Here is a tiny trained network, its code and every weight. The questions are about switching its units off for an input and a target symbol, where a switched-off unit gives its printed mean instead of its output.

import numpy as np


def w(rows, s, z=0):
    codes = np.array(rows[::2]) - 128.0
    scale = np.full(codes.shape[1], s)
    scale[-1] = z or s
    return codes * scale


def f(y):
    return y / 2 * (1 + np.tanh(0.7978845608 * (y + 0.044715 * y**3)))


def softmax(a):
    e = np.exp(a - a.max(-1, keepdims=True))
    return e / e.sum(-1, keepdims=True)


def log_softmax(a):
    a = a - a.max(-1, keepdims=True)
    return a - np.log(np.exp(a).sum(-1, keepdims=True))


def net(x, mask):
    ids = ['βγδεζηλμξπτφψ'.index(c) for c in x.split()]
    T = len(ids)
    res = E[ids] + P[:T]
    q, k, v = (res @ M[0].T for M in (Q, K, V))
    z = softmax(np.where(np.tri(T) > 0, q @ k.T / 4**0.5, -1e9)) @ v
    res = res + np.where(mask[0], z, O[0][:, -1]) @ O[0][:, :-1]
    y = f(res @ A[0][:, :-1].T + A[0][:, -1])
    res = res + np.where(mask[1:9], y, B[0][:, -1]) @ B[0][:, :-1]
    return log_softmax(res[-1] @ U[:, :-1].T + U[:, -1])


Q, K, V, O, A, B = {}, {}, {}, {}, {}, {}
E = w([
[129,197,75],'β',
[81,119,97],'γ',
[143,193,112],'δ',
[89,202,92],'ε',
[69,127,135],'ζ',
[245,143,89],'η',
[123,91,113],'λ',
[78,67,118],'μ',
[122,159,87],'ξ',
[159,91,90],'π',
[46,111,105],'τ',
[126,160,129],'φ',
[84,184,123],'ψ',
],0.013)
P = w([
[137,119,151],'0',
[106,130,96],'1',
[122,126,81],'2',
[135,114,62],'3',
[126,85,161],'4',
[135,128,149],'5',
[220,251,145],'6',
],0.026)
Q[0] = w([
[139,98,248],'H1',
[122,90,87],'H1',
[148,153,131],'H1',
[126,121,220],'H1',
],0.014)
K[0] = w([
[2,160,61],'H1',
[142,202,248],'H1',
[148,126,59],'H1',
[40,146,27],'H1',
],0.0084)
V[0] = w([
[194,253,116],'H1',
[193,135,123],'H1',
[35,184,141],'H1',
[126,139,244],'H1',
],0.022)
O[0] = w([
[69,180,238,127],'H1',
[39,45,172,121],'H1',
[190,253,169,132],'H1',
[223,59,250,2],'H1',
],0.018,0.0083)
A[0] = w([
[102,206,60,102],'N1',
[60,88,135,20],'N2',
[83,140,70,191],'N3',
[70,98,122,114],'N4',
[67,144,151,94],'N5',
[177,139,96,254],'N6',
[187,121,211,75],'N7',
[139,167,247,39],'N8',
],0.011,0.0076)
B[0] = w([
[148,82,191,253],'N1',
[204,216,146,155],'N2',
[185,83,173,225],'N3',
[221,163,173,161],'N4',
[76,90,20,161],'N5',
[28,168,134,175],'N6',
[236,122,241,151],'N7',
[2,166,66,164],'N8',
],0.0074,0.039)
U = w([
[106,140,6,83],'β',
[62,125,136,255],'γ',
[2,151,52,119],'δ',
[107,199,47,212],'ε',
[135,102,231,206],'ζ',
[161,124,170,139],'η',
[30,15,100,77],'λ',
[177,206,204,69],'μ',
[193,251,51,112],'ξ',
[253,195,158,84],'π',
[21,98,192,70],'τ',
[83,237,136,148],'φ',
[210,94,150,61],'ψ',
],0.0072,0.0053)

Each question gives the input, a string of symbols that net reads in full, and the target symbol t.
The units are the heads (4 rows each of Q, K, V and O) and the neurons (one row each of A and B). Each row of codes is followed by its name. A weight is (code - 128) times the scale printed after its matrix; where a second scale follows, it is the last column's (O, A, B and U).
mask holds one flag per unit, heads first, then neurons. A switched-off unit (its flag False) gives its mean, the last column of its rows in O or B, instead of its output. The means were averaged over made-up inputs and are rounded, as every weight is.
A unit's drop is (log p(t) with every unit on - log p(t) with that unit switched off) / (log p(t) with every unit on - log p(t) with every unit switched off).
The circuit of an input: a set's keep is (log p(t) with only the set's units on - log p(t) with every unit switched off) / (log p(t) with every unit on - log p(t) with every unit switched off). Starting from all 9 units, units are removed one at a time, each time the one whose removal leaves the highest keep (on an exact tie, the one counted first), for as long as the keep stays at least 0.8.
circuit, biggest first: the units of the circuit, biggest drop first
most important unit: the unit with the biggest drop
top k neurons: the k neurons with the biggest drops, biggest first
drop of u: that unit's drop, to one decimal
input δ ε β, target τ: circuit, biggest first => [H1 N8]
input η ξ ζ γ, target ζ: circuit, biggest first => [N2 H1]
input η β τ, target ζ: most important unit => N2
input ε β λ ξ, target φ: circuit, biggest first => [H1 N8 N3]
input ε π β φ, target φ: circuit, biggest first => [H1 N3 N8]
input τ γ ξ, target ξ: circuit, biggest first => [H1 N6]
input ε λ ζ ε, target φ: top 3 neurons => [N8 N3 N1]
input ε μ μ λ ε δ β, target λ: circuit, biggest first => [H1 N1 N3]
input π ψ ξ, target ψ: top 3 neurons => [N4 N2 N8]
input π ζ λ, target ψ: top 2 neurons => [N4 N2]
input γ τ λ η, target ψ: top 4 neurons => [N4 N3 N8 N2]
input δ μ λ ε, target τ: top 2 neurons => [N8 N7]
input η π γ ε, target ζ: top 2 neurons => [N2 N4]
input δ ζ ε τ, target τ: top 3 neurons => [N8 N3 N7]
input ψ ξ ε, target μ: top 2 neurons => [N7 N5]
input β ε β μ, target δ: top 2 neurons => [N1 N3]
input β τ ξ ζ, target δ: top neuron => [N1]
input ζ ξ β ε, target π: top 3 neurons => [N7 N8 N5]
input β ζ β, target δ: top 2 neurons => [N8 N1]
input ζ ψ γ, target π: drop of N3 => 0.0
input ψ ε β, target μ: drop of N7 => 0.8
input μ δ ζ γ, target β: drop of N1 => 0.3
